Here is a tiny trained network, its code and every weight. The questions are about switching its units off for an input and a class, where a switched-off unit gives its printed mean instead of its output.

import numpy as np


def w(rows, s, z=0):
    codes = np.array(rows[::2]) - 128.0
    scale = np.full(codes.shape[1], s)
    scale[-1] = z or s
    return codes * scale


def f(y):
    return np.maximum(y, 0)


def log_softmax(a):
    a = a - a.max(-1, keepdims=True)
    return a - np.log(np.exp(a).sum(-1, keepdims=True))


def net(x, mask):
    res = np.array(x, float).reshape(1, 8) / 4 @ E
    y = f(res @ A[0][:, :-1].T + A[0][:, -1])
    res = res + np.where(mask, y, B[0][:, -1]) @ B[0][:, :-1]
    return log_softmax(res[-1] @ U[:, :-1].T + U[:, -1])


A, B = {}, {}
E = w([
[34,104,126,180,57,20],'x0',
[140,153,139,119,99,126],'x1',
[114,208,212,190,217,103],'x2',
[148,85,127,170,158,118],'x3',
[92,64,251,173,81,218],'x4',
[117,107,126,124,152,124],'x5',
[133,141,129,130,113,130],'x6',
[108,128,112,136,138,139],'x7',
],0.015)
A[0] = w([
[114,174,129,96,139,246,141],'N0',
[50,73,134,154,59,72,192],'N1',
[209,146,63,138,106,171,235],'N2',
[98,167,165,161,138,70,160],'N3',
[120,151,43,146,113,50,234],'N4',
[105,46,136,106,63,178,155],'N5',
[126,94,85,75,164,153,199],'N6',
[145,113,182,125,164,232,166],'N7',
[164,62,106,180,110,111,150],'N8',
[141,217,124,160,196,108,199],'N9',
[90,129,180,174,116,69,120],'N10',
[136,119,68,126,108,111,127],'N11',
[185,175,121,111,203,95,121],'N12',
[151,69,94,95,82,137,254],'N13',
],0.013,0.0065)
B[0] = w([
[180,113,149,145,136,137,221],'N0',
[66,105,123,141,39,101,251],'N1',
[187,58,59,66,176,153,218],'N2',
[27,161,167,154,169,107,208],'N3',
[176,92,170,56,130,22,241],'N4',
[150,135,104,191,40,165,224],'N5',
[180,93,60,119,142,130,192],'N6',
[211,114,167,218,152,131,243],'N7',
[116,123,105,133,115,132,173],'N8',
[145,186,124,156,227,107,240],'N9',
[39,169,172,131,146,114,210],'N10',
[159,76,182,101,123,83,176],'N11',
[134,228,96,128,179,144,219],'N12',
[166,79,4,148,62,146,216],'N13',
],0.011,0.02)
U = w([
[165,90,59,56,172,160,190],'0',
[141,208,93,127,203,143,195],'1',
[166,101,109,167,110,220,31],'2',
[163,129,247,176,181,126,175],'3',
[132,63,135,90,101,21,121],'4',
[60,158,156,105,178,36,2],'5',
[52,108,108,157,50,156,127],'6',
[11,144,217,166,138,176,218],'7',
],0.011,0.0027)

Each question gives the input, the list of numbers given to net, and the class t.
The units are the neurons (one row each of A and B). Each row of codes is followed by its name. A weight is (code - 128) times the scale printed after its matrix; where a second scale follows, it is the last column's (A, B and U).
mask holds one flag per neuron, in row order. A switched-off neuron (its flag False) gives its mean, the last column of its row in B, instead of its output. The means were averaged over made-up inputs and are rounded, as every weight is.
A unit's drop is (log p(t) with every unit on - log p(t) with that unit switched off) / (log p(t) with every unit on - log p(t) with every unit switched off).
most important unit: the unit with the biggest drop
k most important neurons: the k neurons with the biggest drops, biggest first
drop of u: that unit's drop, to one decimal
input [0,-5,0,-7,7,4,7,-2], class 2: most important unit : N5
input [-6,-5,0,-6,4,-6,-5,-8], class 2: 2 most important neurons : (N4 N9)
input [0,1,0,6,-6,8,-8,0], class 0: 2 most important neurons : (N1 N12)
input [0,-1,-7,-6,1,0,8,-5], class 2: 2 most important neurons : (N5 N4)
input [-5,0,0,5,5,6,-1,-7], class 2: 3 most important neurons : (N4 N9 N3)
input [-2,-2,-8,1,2,-1,-1,4], class 2: 2 most important neurons : (N5 N4)
input [0,3,-1,-7,2,2,-8,-7], class 2: 2 most important neurons : (N4 N1)
input [2,2,-7,-3,1,2,-1,5], class 6: drop of N5 : 0.6
input [8,5,8,6,6,-5,4,5], class 7: drop of N6 : 0.0
input [7,-4,8,-5,1,-1,-7,2], class 7: drop of N10 : 0.2
